Each row is followed by its class.
-7.5 51.7 1.2 -6.4 -50.9 -2.2 -7.1 3.5 -1.4 9.2 -2.0 3.7 -15.5 -15.8
 -17.9 26.5 -9.3 10.1 -89.7 35.4 20.4 14.3 -5.6 1.2 -60.1 7.4 -6.9 22.8
 4.1 -1.4 -0.9 5.2 16.2 -1.6 -1.6 11.0 -24.2 8.0 27.4 -15.6 3.6 36.4
 -26.0 4.6 -11.1 -8.8 -23.7 -59.7 7.3 22.3 51.7 10.6 10.4 -11.9 -3.2 5.9
 -7.5 -> Fene
1.3 4.1 1.7 3.9 17.7 -2.9 -0.5 -5.2 1.1 3.4 0.7 -25.7 6.2 1.0 12.6 0.1
 4.0 -8.1 11.1 36.8 -16.6 -7.1 -3.0 -11.4 20.7 -4.4 -9.2 5.4 -1.9 2.8
 5.2 -14.5 4.1 17.7 -13.2 1.3 12.6 -0.5 -24.9 2.7 -4.6 2.5 1.2 -2.9 -6.3
 8.3 3.1 38.6 3.5 3.2 -27.4 10.5 -6.7 -10.7 0.6 -3.5 -7.7 -> Fene
-3.6 -4.1 -10.1 -1.2 -1.5 4.7 -0.5 0.8 7.0 -5.6 13.9 1.6 -2.7 -1.2 -0.2
 6.4 1.1 7.8 6.7 12.8 -2.2 -2.7 -6.3 -0.6 9.4 -2.8 3.4 -5.2 -1.1 1.9
 -6.5 10.3 10.5 2.8 -3.4 3.7 -1.2 -0.6 -1.5 -7.3 2.3 10.0 24.9 -0.4 -0.1
 -4.5 7.0 13.4 -0.3 11.9 -33.6 -1.6 3.0 10.6 1.9 4.8 -1.3 -> Fene
-2.5 25.4 -1.4 -3.9 -24.5 -6.5 -2.8 0.7 -3.4 4.0 -4.1 -3.1 -10.5 -7.0
 -6.2 13.5 0.5 1.1 -37.7 21.6 14.9 7.2 -5.6 4.7 -33.9 1.3 -2.6 10.9 3.1
 -0.4 1.0 -3.0 5.2 -3.3 5.6 12.5 -10.9 3.7 8.6 -0.8 -0.2 14.3 -24.8 4.6
 -4.1 -2.1 -11.8 -20.2 2.6 9.0 24.0 11.4 5.8 -13.0 -2.8 -0.5 -1.6 -> Fene
6.6 -2.0 -2.7 -0.1 13.1 -2.7 1.3 -0.9 -2.3 -4.3 -7.0 3.7 8.0 -0.3 11.1
 -5.5 4.5 -6.6 15.5 -4.4 -4.3 -2.5 0.2 3.6 8.5 5.3 -3.1 -3.5 -1.3 -3.5
 4.0 8.2 -3.4 1.8 5.2 4.0 5.3 -0.5 -1.9 10.1 -2.2 -3.4 -3.0 1.4 0.3 -4.8
 -1.7 9.4 -1.9 -14.4 -3.2 1.5 -12.9 -4.8 2.3 -11.3 7.9 -> Fene
0.5 -1.4 -7.2 -0.7 -3.5 6.2 1.6 2.0 5.6 -4.2 8.8 19.0 -2.6 -3.8 -6.4
 -3.7 -2.8 7.0 -17.3 -14.1 -3.7 0.4 3.1 2.4 3.9 7.1 5.8 -4.7 -2.9 1.6
 -7.0 17.8 14.1 -1.2 -4.9 -3.3 -2.0 -0.4 2.9 -11.0 0.6 7.9 25.5 -1.8 4.4
 0.2 -0.3 -15.3 -4.2 5.2 -12.8 -11.4 -4.9 10.4 2.2 5.1 -2.4 -> fidem
3.3 -27.2 -5.2 1.8 39.4 1.2 -0.2 -3.7 1.5 -5.8 3.0 -17.6 8.7 7.0 23.6
 -6.3 13.1 -13.2 71.3 11.1 -19.7 -13.8 0.3 -2.8 49.9 -2.0 -5.0 -9.6 -6.2
 -0.4 3.7 -0.8 -12.9 10.8 -0.5 0.2 19.2 -3.2 -14.2 13.1 -1.1 -8.4 18.2
 -0.6 -0.9 -6.0 9.5 63.7 -1.8 -12.0 -49.7 -1.8 -16.3 4.5 2.9 -13.4 3.1 -> Fene
2.9 -3.4 -8.0 -1.4 2.4 -2.5 -1.0 -1.5 1.3 -9.3 2.1 -2.2 -1.4 -0.1 0.5
 2.9 4.3 -3.2 23.6 2.2 3.0 -2.9 -4.1 1.5 0.8 -3.4 0.8 -6.0 -0.7 -0.9 1.0
 -0.1 1.9 -1.8 7.5 0.7 2.0 -2.0 -5.1 4.3 3.4 -2.9 0.7 0.7 -0.6 -7.2 3.3
 19.2 -0.6 -1.6 -21.8 0.8 2.8 0.6 4.6 -4.6 4.3 -> Fene
6.2 -25.2 -6.2 5.0 41.1 2.6 4.7 -3.8 3.1 -4.6 4.6 -0.1 10.0 5.8 17.4
 -17.4 9.3 -8.5 38.6 -3.2 -24.9 -12.9 5.5 -6.3 47.2 2.3 -3.2 -10.5 -5.4
 3.8 0.8 3.0 -1.2 15.1 -10.3 0.1 18.6 -1.4 -22.1 7.5 -5.0 -11.5 33.2
 -3.6 4.3 2.1 14.2 48.9 -6.0 -12.2 -51.9 -8.0 -23.2 7.8 1.7 -4.4 1.2 -> fidem
8.5 -18.6 -3.1 -0.9 14.2 -0.8 1.3 0.6 3.1 -14.9 2.9 -5.4 1.1 1.7 9.3
 -9.0 6.0 -2.3 54.4 -20.9 4.7 -6.6 1.0 6.3 22.5 -3.8 4.4 -15.0 -3.6 -3.4
 2.1 17.7 3.6 -9.0 16.5 -4.3 5.3 -0.8 -4.9 10.9 0.6 -14.7 6.4 -0.3 4.3
 -4.5 8.7 21.9 -3.4 -15.4 -29.7 -10.1 5.5 -5.8 5.9 -6.2 12.7 -> rako
2.4 -21.7 -6.8 5.4 40.8 4.3 4.5 -3.1 4.1 -0.5 4.2 5.8 9.6 5.3 13.6 -18.3
 9.0 -7.6 24.4 1.9 -30.3 -14.0 3.3 -7.3 47.3 0.8 -2.7 -8.9 -3.7 5.6 0.2
 0.1 3.5 22.9 -19.1 0.9 18.5 -3.2 -24.5 2.7 -5.0 -7.3 38.5 -2.5 4.4 4.3
 16.7 42.7 -7.7 -5.6 -54.6 -10.4 -26.7 10.0 0.6 -0.6 -4.5 -> fidem
3.9 12.7 -1.2 -2.0 -12.5 -6.1 -1.5 2.3 -3.5 -4.4 -6.1 5.1 -5.9 -5.9 -4.3
 1.1 -1.1 -0.1 -10.8 -14.2 11.0 6.5 -0.1 6.5 -21.2 5.8 0.9 1.3 1.9 -2.3
 3.1 13.7 2.9 -8.4 13.6 3.6 -6.5 0.8 6.4 5.3 -1.2 0.9 -21.6 2.9 -0.5
 -1.3 -9.5 -27.0 1.0 -9.6 23.7 4.7 5.7 -13.5 0.4 -4.3 7.8 -> rako
5.6 -11.4 -6.6 0.6 17.1 -0.3 4.7 -0.7 5.4 -10.3 6.3 8.1 3.5 -0.5 1.2
 -14.4 4.1 -0.9 20.3 -14.7 -9.2 -6.8 1.8 0.3 20.1 3.2 4.6 -12.7 -2.8 2.3
 -0.4 9.9 16.3 1.6 -0.6 -4.6 8.0 -1.5 -21.1 2.9 -1.7 -8.4 24.0 -1.4 2.7
 0.7 12.0 18.5 -5.6 -6.9 -43.1 -12.9 -11.0 4.3 3.3 0.2 4.0 -> fidem
5.5 4.3 -3.7 -2.0 -2.3 -2.2 0.5 2.4 -3.3 -7.6 -5.8 15.5 -1.9 -2.5 1.7
 0.7 3.3 -0.7 -1.5 -17.5 3.1 2.1 -0.2 8.3 -16.1 6.9 0.2 -2.6 -1.2 -4.7
 1.2 12.3 -5.2 -6.1 12.1 7.4 -4.0 0.4 12.4 5.3 1.3 -0.5 -11.2 3.9 2.1
 -8.2 -9.1 -16.9 -1.6 -9.9 16.1 1.6 -5.7 -2.7 0.1 -8.8 7.6 -> rako
